Here is a tiny trained network, its code and every weight. The questions are about switching its units off for an input and a target symbol, where a switched-off unit gives its printed mean instead of its output.

import numpy as np


def w(rows, s, z=0):
    codes = np.array(rows[::2]) - 128.0
    scale = np.full(codes.shape[1], s)
    scale[-1] = z or s
    return codes * scale


def f(y):
    return y / 2 * (1 + np.tanh(0.7978845608 * (y + 0.044715 * y**3)))


def softmax(a):
    e = np.exp(a - a.max(-1, keepdims=True))
    return e / e.sum(-1, keepdims=True)


def log_softmax(a):
    a = a - a.max(-1, keepdims=True)
    return a - np.log(np.exp(a).sum(-1, keepdims=True))


def net(x, mask):
    ids = ['γδηθλμπστ'.index(c) for c in x.split()]
    T = len(ids)
    res = E[ids] + P[:T]
    r = res
    for j in range(2):
        rows = slice(2 * j, 2 * j + 2)
        q, k, v = (r @ M[0][rows].T for M in (Q, K, V))
        z = softmax(np.where(np.tri(T) > 0, q @ k.T / 2**0.5, -1e9)) @ v
        o = O[0][rows]
        res = res + np.where(mask[j], z, o[:, -1]) @ o[:, :-1]
    y = f(res @ A[0][:, :-1].T + A[0][:, -1])
    res = res + np.where(mask[2:10], y, B[0][:, -1]) @ B[0][:, :-1]
    return log_softmax(res[-1] @ U[:, :-1].T + U[:, -1])


Q, K, V, O, A, B = {}, {}, {}, {}, {}, {}
E = w([
[87,93,145,168,132],'γ',
[152,67,159,124,165],'δ',
[30,83,120,66,169],'η',
[86,120,181,117,107],'θ',
[92,84,68,148,175],'λ',
[194,173,173,141,96],'μ',
[186,183,112,255,112],'π',
[40,251,112,148,118],'σ',
[164,191,84,55,240],'τ',
],0.0099)
P = w([
[103,20,186,162,83],'0',
[134,130,85,134,155],'1',
[121,155,172,180,225],'2',
[165,135,2,79,53],'3',
[148,227,164,218,234],'4',
[193,147,28,93,124],'5',
],0.0095)
Q[0] = w([
[76,135,254,160,121],'H0',
[168,150,57,63,9],'H0',
[111,172,110,93,55],'H1',
[178,124,35,76,50],'H1',
],0.0097)
K[0] = w([
[63,11,164,140,166],'H0',
[134,234,83,102,198],'H0',
[162,131,79,119,196],'H1',
[149,212,42,150,181],'H1',
],0.012)
V[0] = w([
[200,180,232,134,39],'H0',
[50,230,110,70,146],'H0',
[29,155,115,238,52],'H1',
[254,204,88,215,175],'H1',
],0.0096)
O[0] = w([
[217,191,69,66,57,124],'H0',
[31,206,127,94,126,3],'H0',
[88,130,134,210,8,217],'H1',
[108,138,38,199,181,124],'H1',
],0.014,0.0049)
A[0] = w([
[142,143,119,218,37,167],'N0',
[68,146,2,127,143,161],'N1',
[120,197,122,114,51,216],'N2',
[225,144,69,74,79,252],'N3',
[213,114,228,1,58,107],'N4',
[211,87,121,194,189,177],'N5',
[103,197,119,140,218,112],'N6',
[19,129,223,225,225,211],'N7',
],0.0065,0.0041)
B[0] = w([
[102,199,106,181,64,254],'N0',
[127,71,198,179,64,222],'N1',
[73,159,102,63,61,175],'N2',
[193,116,41,68,118,239],'N3',
[174,186,214,58,157,220],'N4',
[183,112,101,155,245,245],'N5',
[157,244,137,75,109,158],'N6',
[3,150,82,96,183,241],'N7',
],0.0066,0.0096)
U = w([
[153,111,193,181,75,101],'γ',
[203,84,151,105,179,4],'δ',
[107,123,190,64,140,50],'η',
[146,160,145,46,75,135],'θ',
[81,15,147,194,164,235],'λ',
[175,130,8,2,107,230],'μ',
[163,88,64,213,92,90],'π',
[68,169,104,123,38,97],'σ',
[117,187,85,77,213,114],'τ',
],0.0066,0.0036)

Each question gives the input, a string of symbols that net reads in full, and the target symbol t.
The units are the heads (2 rows each of Q, K, V and O) and the neurons (one row each of A and B). Each row of codes is followed by its name. A weight is (code - 128) times the scale printed after its matrix; where a second scale follows, it is the last column's (O, A, B and U).
mask holds one flag per unit, heads first, then neurons. A switched-off unit (its flag False) gives its mean, the last column of its rows in O or B, instead of its output. The means were averaged over made-up inputs and are rounded, as every weight is.
A unit's drop is (log p(t) with every unit on - log p(t) with that unit switched off) / (log p(t) with every unit on - log p(t) with every unit switched off).
The circuit of an input: a set's keep is (log p(t) with only the set's units on - log p(t) with every unit switched off) / (log p(t) with every unit on - log p(t) with every unit switched off). Starting from all 10 units, units are removed one at a time, each time the one whose removal leaves the highest keep (on an exact tie, the one counted first), for as long as the keep stays at least 0.8.
circuit, biggest first: the units of the circuit, biggest drop first
most important unit: the unit with the biggest drop
k most important neurons: the k neurons with the biggest drops, biggest first
heads that matter: for each layer, one digit per head in row order, 1 if its drop is at least 0.15 and else 0, layers parted by /
input γ λ μ λ λ σ, target σ: circuit, biggest first => (H0 N5)
input μ μ λ σ δ μ, target σ: heads that matter => 10
input δ η θ λ δ, target δ: most important unit => H1
input σ σ λ θ λ, target σ: heads that matter => 11
input π γ λ σ τ, target π: circuit, biggest first => (H1 H0)
input λ μ π σ λ π, target σ: heads that matter => 10
input θ δ δ μ λ, target θ: circuit, biggest first => (H1 H0 N4)
input μ σ λ η π, target μ: circuit, biggest first => (H0 N3)
input π γ σ π λ μ, target π: 3 most important neurons => (N1 N7 N4)
input π μ λ γ π, target π: circuit, biggest first => (H0 H1)
input η λ μ, target η: circuit, biggest first => (H1 H0 N4)
input γ γ δ τ σ, target γ: circuit, biggest first => (H1 H0)
input δ δ λ θ, target λ: circuit, biggest first => (H0 N3 N4)
input λ η μ δ δ, target λ: circuit, biggest first => (H0)
input τ λ θ δ π, target τ: circuit, biggest first => (H1 H0 N7)
input η δ δ, target η: circuit, biggest first => (H1 H0 N4)
input μ π τ γ, target τ: 2 most important neurons => (N6 N7)
input δ λ π λ λ λ, target λ: circuit, biggest first => (H0 N1 H1)
input η δ θ θ μ τ, target τ: circuit, biggest first => (H1 H0)
input θ λ δ π μ γ, target π: heads that matter => 01
input θ η γ λ π λ, target π: heads that matter => 01
input μ π σ, target μ: heads that matter => 10
input λ μ τ λ, target τ: 2 most important neurons => (N6 N7)
input π λ λ δ μ τ, target τ: most important neuron => (N6)
input γ λ π, target γ: heads that matter => 11
input λ λ τ δ, target τ: 2 most important neurons => (N6 N7)
